Here is a tiny trained network, its code and every weight. The questions are about switching its units off for an input and a target symbol, where a switched-off unit gives its printed mean instead of its output.

import numpy as np


def w(rows, s, z=0):
    codes = np.array(rows[::2]) - 128.0
    scale = np.full(codes.shape[1], s)
    scale[-1] = z or s
    return codes * scale


def f(y):
    return y / 2 * (1 + np.tanh(0.7978845608 * (y + 0.044715 * y**3)))


def softmax(a):
    e = np.exp(a - a.max(-1, keepdims=True))
    return e / e.sum(-1, keepdims=True)


def log_softmax(a):
    a = a - a.max(-1, keepdims=True)
    return a - np.log(np.exp(a).sum(-1, keepdims=True))


def net(x, mask):
    ids = ['αγδεζθλξψ'.index(c) for c in x.split()]
    T = len(ids)
    res = E[ids] + P[:T]
    u = 0
    for l in range(2):
        r = res
        for j in range(2):
            rows = slice(4 * j, 4 * j + 4)
            q, k, v = (r @ M[l][rows].T for M in (Q, K, V))
            z = softmax(np.where(np.tri(T) > 0, q @ k.T / 4**0.5, -1e9)) @ v
            o = O[l][rows]
            res = res + np.where(mask[u + j], z, o[:, -1]) @ o[:, :-1]
        u += 2
        y = f(res @ A[l][:, :-1].T + A[l][:, -1])
        res = res + np.where(mask[u : u + 12], y, B[l][:, -1]) @ B[l][:, :-1]
        u += 12
    return log_softmax(res[-1] @ U[:, :-1].T + U[:, -1])


Q, K, V, O, A, B = {}, {}, {}, {}, {}, {}
E = w([
[99,121,125,82,170,85],'α',
[96,111,114,94,156,102],'γ',
[123,140,85,122,170,129],'δ',
[124,76,83,88,140,89],'ε',
[37,125,73,89,5,129],'ζ',
[118,116,100,80,163,142],'θ',
[144,165,154,84,92,58],'λ',
[159,114,89,90,81,137],'ξ',
[108,198,126,115,85,140],'ψ',
],0.03)
P = w([
[204,60,186,189,96,114],'0',
[187,81,170,160,100,121],'1',
[181,82,158,131,101,125],'2',
[166,102,138,118,96,118],'3',
[155,116,119,103,92,117],'4',
[143,128,102,89,90,116],'5',
[133,145,87,77,84,113],'6',
[125,157,69,66,79,108],'7',
[117,172,55,54,71,111],'8',
[108,187,46,37,70,113],'9',
[97,198,31,25,67,113],'10',
[86,216,22,18,57,112],'11',
[80,225,10,2,50,109],'12',
],0.0084)
Q[0] = w([
[110,168,137,151,120,161],'L0H0',
[144,123,139,175,157,132],'L0H0',
[167,80,135,162,107,159],'L0H0',
[131,105,132,161,143,183],'L0H0',
[173,134,167,136,129,97],'L0H1',
[145,56,184,224,190,145],'L0H1',
[83,103,79,9,122,107],'L0H1',
[147,99,201,186,103,151],'L0H1',
],0.016)
K[0] = w([
[110,105,172,162,104,95],'L0H0',
[149,118,206,172,161,160],'L0H0',
[163,102,172,137,112,131],'L0H0',
[193,114,202,138,144,111],'L0H0',
[156,86,121,194,103,134],'L0H1',
[207,126,145,203,188,121],'L0H1',
[101,182,84,49,69,99],'L0H1',
[156,118,199,253,157,139],'L0H1',
],0.015)
V[0] = w([
[74,126,83,126,228,64],'L0H0',
[211,185,99,97,173,182],'L0H0',
[97,41,198,196,147,89],'L0H0',
[119,131,90,85,127,223],'L0H0',
[205,195,115,185,125,44],'L0H1',
[62,47,83,221,53,129],'L0H1',
[253,219,63,37,106,154],'L0H1',
[214,84,88,120,55,19],'L0H1',
],0.0062)
O[0] = w([
[16,180,83,213,178,44,120],'L0H0',
[166,146,106,139,233,182,81],'L0H0',
[217,53,94,169,59,155,14],'L0H0',
[121,33,107,175,41,189,185],'L0H0',
[238,130,64,153,176,66,83],'L0H1',
[30,71,236,93,104,203,178],'L0H1',
[253,171,118,53,68,81,248],'L0H1',
[128,132,139,83,169,59,254],'L0H1',
],0.0055,0.0078)
A[0] = w([
[117,150,126,38,149,109,125],'L0N0',
[49,102,108,176,119,91,111],'L0N1',
[81,108,164,145,189,219,2],'L0N2',
[116,129,4,100,73,112,174],'L0N3',
[77,131,126,129,214,148,111],'L0N4',
[133,117,157,130,182,101,81],'L0N5',
[175,114,73,180,153,103,133],'L0N6',
[122,160,155,79,146,112,86],'L0N7',
[143,111,186,147,125,84,160],'L0N8',
[115,142,110,69,105,155,156],'L0N9',
[132,156,75,99,136,105,188],'L0N10',
[137,128,145,118,173,150,101],'L0N11',
],0.012,0.0084)
B[0] = w([
[126,102,131,150,179,85,250],'L0N0',
[133,114,2,118,69,83,150],'L0N1',
[198,199,211,137,155,62,131],'L0N2',
[142,149,116,69,164,119,233],'L0N3',
[84,150,120,171,80,99,144],'L0N4',
[207,159,149,112,3,98,135],'L0N5',
[148,139,224,121,149,165,137],'L0N6',
[159,144,146,147,107,184,177],'L0N7',
[101,46,128,151,134,110,140],'L0N8',
[113,195,178,123,176,165,215],'L0N9',
[76,129,114,112,158,123,210],'L0N10',
[182,94,221,191,185,144,124],'L0N11',
],0.0083,0.023)
Q[1] = w([
[167,118,107,131,174,79],'L1H0',
[78,105,172,52,98,148],'L1H0',
[105,133,162,53,240,91],'L1H0',
[41,152,4,183,113,117],'L1H0',
[137,159,134,89,97,79],'L1H1',
[184,151,163,124,132,162],'L1H1',
[92,117,109,90,158,116],'L1H1',
[127,181,116,106,137,109],'L1H1',
],0.015)
K[1] = w([
[114,165,50,41,188,115],'L1H0',
[115,147,156,169,44,236],'L1H0',
[58,227,136,1,107,119],'L1H0',
[89,35,89,142,210,177],'L1H0',
[55,147,81,102,186,142],'L1H1',
[153,147,178,158,99,92],'L1H1',
[140,186,138,67,149,165],'L1H1',
[107,198,99,120,136,83],'L1H1',
],0.0093)
V[1] = w([
[118,59,157,117,212,118],'L1H0',
[179,93,145,138,58,204],'L1H0',
[92,105,62,162,159,121],'L1H0',
[184,48,64,90,109,152],'L1H0',
[140,113,122,144,213,164],'L1H1',
[151,175,65,125,81,100],'L1H1',
[203,169,132,153,81,133],'L1H1',
[120,95,200,134,106,2],'L1H1',
],0.0085)
O[1] = w([
[120,99,251,106,146,114,114],'L1H0',
[81,151,103,87,252,95,2],'L1H0',
[22,59,140,149,97,134,91],'L1H0',
[131,204,157,2,163,171,91],'L1H0',
[109,39,179,167,182,132,112],'L1H1',
[180,143,114,133,135,79,165],'L1H1',
[85,118,68,186,115,102,52],'L1H1',
[176,176,158,132,47,149,122],'L1H1',
],0.0077,0.018)
A[1] = w([
[126,99,173,117,87,124,23],'L1N0',
[120,199,144,174,130,179,92],'L1N1',
[151,59,128,92,76,132,79],'L1N2',
[144,83,119,249,102,133,85],'L1N3',
[161,88,160,109,127,120,208],'L1N4',
[190,128,139,144,84,193,215],'L1N5',
[174,70,101,130,158,112,33],'L1N6',
[74,73,135,151,134,124,213],'L1N7',
[170,88,158,158,138,116,66],'L1N8',
[76,121,79,116,111,127,230],'L1N9',
[152,102,156,110,133,95,253],'L1N10',
[171,112,123,90,167,127,111],'L1N11',
],0.017,0.003)
B[1] = w([
[119,162,110,175,177,167,194],'L1N0',
[150,89,112,165,156,81,157],'L1N1',
[170,132,150,164,127,145,204],'L1N2',
[102,79,128,136,163,7,142],'L1N3',
[85,159,116,129,161,113,226],'L1N4',
[51,82,136,148,195,112,177],'L1N5',
[173,176,122,179,142,176,164],'L1N6',
[152,64,96,103,131,214,149],'L1N7',
[183,69,138,106,172,111,160],'L1N8',
[177,87,164,154,111,129,183],'L1N9',
[101,154,106,112,114,179,251],'L1N10',
[94,117,137,133,57,55,254],'L1N11',
],0.011,0.017)
U = w([
[76,127,171,204,74,114,124],'α',
[163,148,207,176,49,166,171],'γ',
[189,33,165,102,131,81,63],'δ',
[62,254,138,193,83,222,58],'ε',
[164,142,157,124,109,146,69],'ζ',
[99,113,102,109,143,196,254],'θ',
[224,156,249,126,165,131,86],'λ',
[77,153,155,96,115,104,124],'ξ',
[159,178,29,154,148,140,179],'ψ',
],0.0071,0.0051)

Each question gives the input, a string of symbols that net reads in full, and the target symbol t.
The units are the heads (4 rows each of Q, K, V and O) and the neurons (one row each of A and B). Each row of codes is followed by its name. A weight is (code - 128) times the scale printed after its matrix; where a second scale follows, it is the last column's (O, A, B and U).
mask holds one flag per unit, layer by layer, with each layer's heads first. A switched-off unit (its flag False) gives its mean, the last column of its rows in O or B, instead of its output. The means were averaged over made-up inputs and are rounded, as every weight is.
A unit's drop is (log p(t) with every unit on - log p(t) with that unit switched off) / (log p(t) with every unit on - log p(t) with every unit switched off).
The circuit of an input: a set's keep is (log p(t) with only the set's units on - log p(t) with every unit switched off) / (log p(t) with every unit on - log p(t) with every unit switched off). Starting from the 12 units with the biggest drops (on a tie, the unit counted first), units are removed one at a time, each time the one whose removal leaves the highest keep (on an exact tie, the one counted first), for as long as the keep stays at least 0.8.
units of the circuit, in order: the units of the circuit, biggest drop first
unit that matters most: the unit with the biggest drop
k most important neurons: the k neurons with the biggest drops, biggest first
k most important neurons of layer l: the k neurons of layer l with the biggest drops, biggest first
which heads matter: for each layer, one digit per head in row order, 1 if its drop is at least 0.15 and else 0, layers parted by /
input λ γ θ, target λ: 2 most important neurons of layer 1 -> L1N8, L1N2
input α δ α α α λ α α α, target α: units of the circuit, in order -> L1H0, L0H0
input γ α α θ α α λ, target λ: units of the circuit, in order -> L0H1, L1H1
input δ ξ γ ψ α ψ γ ξ ξ ε λ ε, target λ: units of the circuit, in order -> L1H0, L0H1, L0N3, L1N2
input α θ ψ ξ ξ λ λ α α ψ θ, target ψ: units of the circuit, in order -> L0H1, L1H0
input δ ξ α ξ θ δ α α ξ ε ψ ε, target ψ: units of the circuit, in order -> L1H0, L0H1
input ψ δ ξ α δ, target ξ: which heads matter -> 01 / 10
input ε α ξ α α α ξ θ, target ξ: which heads matter -> 00 / 10
input α ψ θ ε α ξ ψ θ ξ ε, target ξ: unit that matters most -> L0N3
input ε α ζ α α λ δ ξ, target θ: 2 most important neurons of layer 1 -> L1N11, L1N5
input α λ ψ α λ ξ α θ α ψ α ε, target ψ: 2 most important neurons -> L0N9, L1N6
input α λ γ, target λ: 3 most important neurons -> L1N8, L1N2, L0N6
input α α ψ, target ψ: 2 most important neurons -> L0N0, L1N11
input ζ α ψ, target α: 2 most important neurons of layer 0 -> L0N3, L0N2
input α α ε α λ α, target λ: most important neuron -> L1N8
input θ α ε, target θ: 2 most important neurons -> L1N7, L0N8
input θ ψ α ξ α ψ α θ α ξ θ, target ξ: which heads matter -> 01 / 00
input λ α ψ α, target ψ: 2 most important neurons -> L0N0, L1N6
input α ξ ψ γ α, target ψ: units of the circuit, in order -> L1H0, L0N0, L0H1
input ε ψ α ε α δ α ξ λ δ α, target λ: 3 most important neurons of layer 1 -> L1N8, L1N6, L1N5
input ζ θ ξ λ, target ε: units of the circuit, in order -> L0H1, L1N0
input θ α ε ξ ξ α α α α δ α ξ ξ, target ξ: unit that matters most -> L1N11
input ψ α δ ζ δ λ, target ε: 2 most important neurons of layer 0 -> L0N7, L0N3
input ψ ξ α α α ξ δ λ δ ψ, target ψ: 2 most important neurons -> L0N9, L0N6
input α ξ ψ ξ λ, target ψ: 2 most important neurons -> L0N0, L0N8
input λ ξ δ α α α α, target α: 2 most important neurons -> L0N4, L1N3
